Below are the code and all the weights of a small trained network. Each question names an input and a class and asks about switching units off, where a switched-off unit gives its printed mean instead of its output.

import numpy as np


def w(rows, s, z=0):
    codes = np.array(rows[::2]) - 128.0
    scale = np.full(codes.shape[1], s)
    scale[-1] = z or s
    return codes * scale


def f(y):
    return y / 2 * (1 + np.tanh(0.7978845608 * (y + 0.044715 * y**3)))


def log_softmax(a):
    a = a - a.max(-1, keepdims=True)
    return a - np.log(np.exp(a).sum(-1, keepdims=True))


def net(x, mask):
    res = np.array(x, float).reshape(1, 4) / 4 @ E
    y = f(res @ A[0][:, :-1].T + A[0][:, -1])
    res = res + np.where(mask, y, B[0][:, -1]) @ B[0][:, :-1]
    return log_softmax(res[-1] @ U[:, :-1].T + U[:, -1])


A, B = {}, {}
E = w([
[2,148,208,15,145,200,139,205,146,62,158,128],'x0',
[112,49,157,72,103,87,97,151,167,84,65,200],'x1',
[208,163,226,117,124,112,235,37,79,186,98,114],'x2',
[63,18,63,89,12,186,169,61,160,204,110,18],'x3',
],0.0095)
A[0] = w([
[116,161,101,182,102,153,114,155,86,112,218,104,87],'N1',
[127,80,88,119,139,207,125,132,150,121,101,96,73],'N2',
[103,64,141,73,38,171,141,25,145,156,149,82,169],'N3',
[137,112,117,92,139,196,146,155,133,116,155,123,53],'N4',
[166,89,29,158,127,104,52,125,139,188,129,156,83],'N5',
[129,137,227,110,129,130,255,60,102,153,79,130,2],'N6',
[69,132,161,128,162,155,106,196,147,120,128,65,186],'N7',
[150,95,103,120,120,171,159,127,136,173,107,126,48],'N8',
[94,205,120,131,161,165,194,87,88,174,199,44,85],'N9',
[126,90,158,70,89,94,112,105,149,109,34,174,83],'N10',
[120,117,190,90,135,185,162,137,124,132,191,154,63],'N11',
[86,139,118,54,98,153,157,151,103,97,133,118,87],'N12',
],0.0099,0.0073)
B[0] = w([
[130,96,107,110,122,91,143,186,156,76,94,117,172],'N1',
[116,184,130,134,177,157,86,162,99,115,121,181,164],'N2',
[161,127,180,106,157,113,104,132,102,98,138,144,254],'N3',
[98,169,104,177,141,119,166,147,82,171,145,92,145],'N4',
[91,122,144,151,96,109,144,110,81,171,185,107,191],'N5',
[4,111,131,174,110,167,115,141,146,131,199,132,225],'N6',
[136,90,130,175,97,127,114,53,101,138,182,117,215],'N7',
[138,179,85,164,218,166,161,193,71,177,150,172,148],'N8',
[164,103,100,84,107,92,152,179,155,96,112,114,221],'N9',
[141,96,73,94,139,77,222,185,117,97,105,81,185],'N10',
[172,180,93,134,187,56,130,109,109,212,111,89,174],'N11',
[146,161,104,165,117,89,128,143,109,163,173,72,183],'N12',
],0.014)
U = w([
[177,154,140,163,108,97,179,44,103,237,155,86,109],'0',
[8,117,112,124,102,151,82,148,156,121,169,141,177],'1',
[188,206,195,115,240,100,90,159,111,84,148,202,101],'2',
[148,84,68,58,114,98,174,169,154,101,95,82,83],'3',
[197,90,230,77,11,126,80,13,164,94,132,111,252],'4',
[145,161,117,111,160,211,116,105,165,200,73,125,89],'5',
],0.015)

Each question gives the input, the list of numbers given to net, and the class t.
The units are the neurons (one row each of A and B). Each row of codes is followed by its name. A weight is (code - 128) times the scale printed after its matrix; where a second scale follows, it is the last column's (A, B and U).
mask holds one flag per neuron, in row order. A switched-off neuron (its flag False) gives its mean, the last column of its row in B, instead of its output. The means were averaged over made-up inputs and are rounded, as every weight is.
A unit's drop is (log p(t) with every unit on - log p(t) with that unit switched off) / (log p(t) with every unit on - log p(t) with every unit switched off).
The circuit of an input: a set's keep is (log p(t) with only the set's units on - log p(t) with every unit switched off) / (log p(t) with every unit on - log p(t) with every unit switched off). Starting from all 12 units, units are removed one at a time, each time the one whose removal leaves the highest keep (on an exact tie, the one counted first), for as long as the keep stays at least 0.8.
circuit, biggest first: the units of the circuit, biggest drop first
unit that matters most: the unit with the biggest drop
top k neurons: the k neurons with the biggest drops, biggest first
drop when u is switched off: that unit's drop, to one decimal
input [6,-5,-4,3], class 0: unit that matters most : N7
input [-5,-5,4,7], class 2: circuit, biggest first : [N3; N8]
input [8,-5,-5,7], class 0: circuit, biggest first : [N7; N12]
input [6,-8,3,5], class 3: top 3 neurons : [N9; N1; N5]
input [-5,-2,-3,8], class 2: circuit, biggest first : [N3; N2]
input [0,-7,-3,6], class 3: top 2 neurons : [N9; N1]
input [-7,7,-7,-5], class 0: top 2 neurons : [N5; N6]
input [8,-7,6,-2], class 0: top 2 neurons : [N11; N7]
input [0,-5,-2,-3], class 3: circuit, biggest first : [N6; N3; N1]
input [-8,-2,-7,-7], class 0: top 3 neurons : [N5; N6; N3]
input [0,0,3,5], class 2: top 2 neurons : [N3; N8]
input [7,-3,8,7], class 1: top 2 neurons : [N6; N9]
input [-5,-6,-7,-4], class 1: top 3 neurons : [N1; N5; N9]
input [1,7,-6,6], class 3: unit that matters most : N10
input [6,6,6,7], class 2: top 3 neurons : [N3; N11; N2]
input [3,-2,6,-6], class 1: top 2 neurons : [N6; N3]
input [-3,5,7,-1], class 1: drop when N6 is switched off : 0.7
input [6,8,4,-2], class 3: drop when N10 is switched off : 2.6
input [3,6,2,-2], class 3: drop when N10 is switched off : 0.4
input [0,-6,5,-3], class 3: unit that matters most : N9
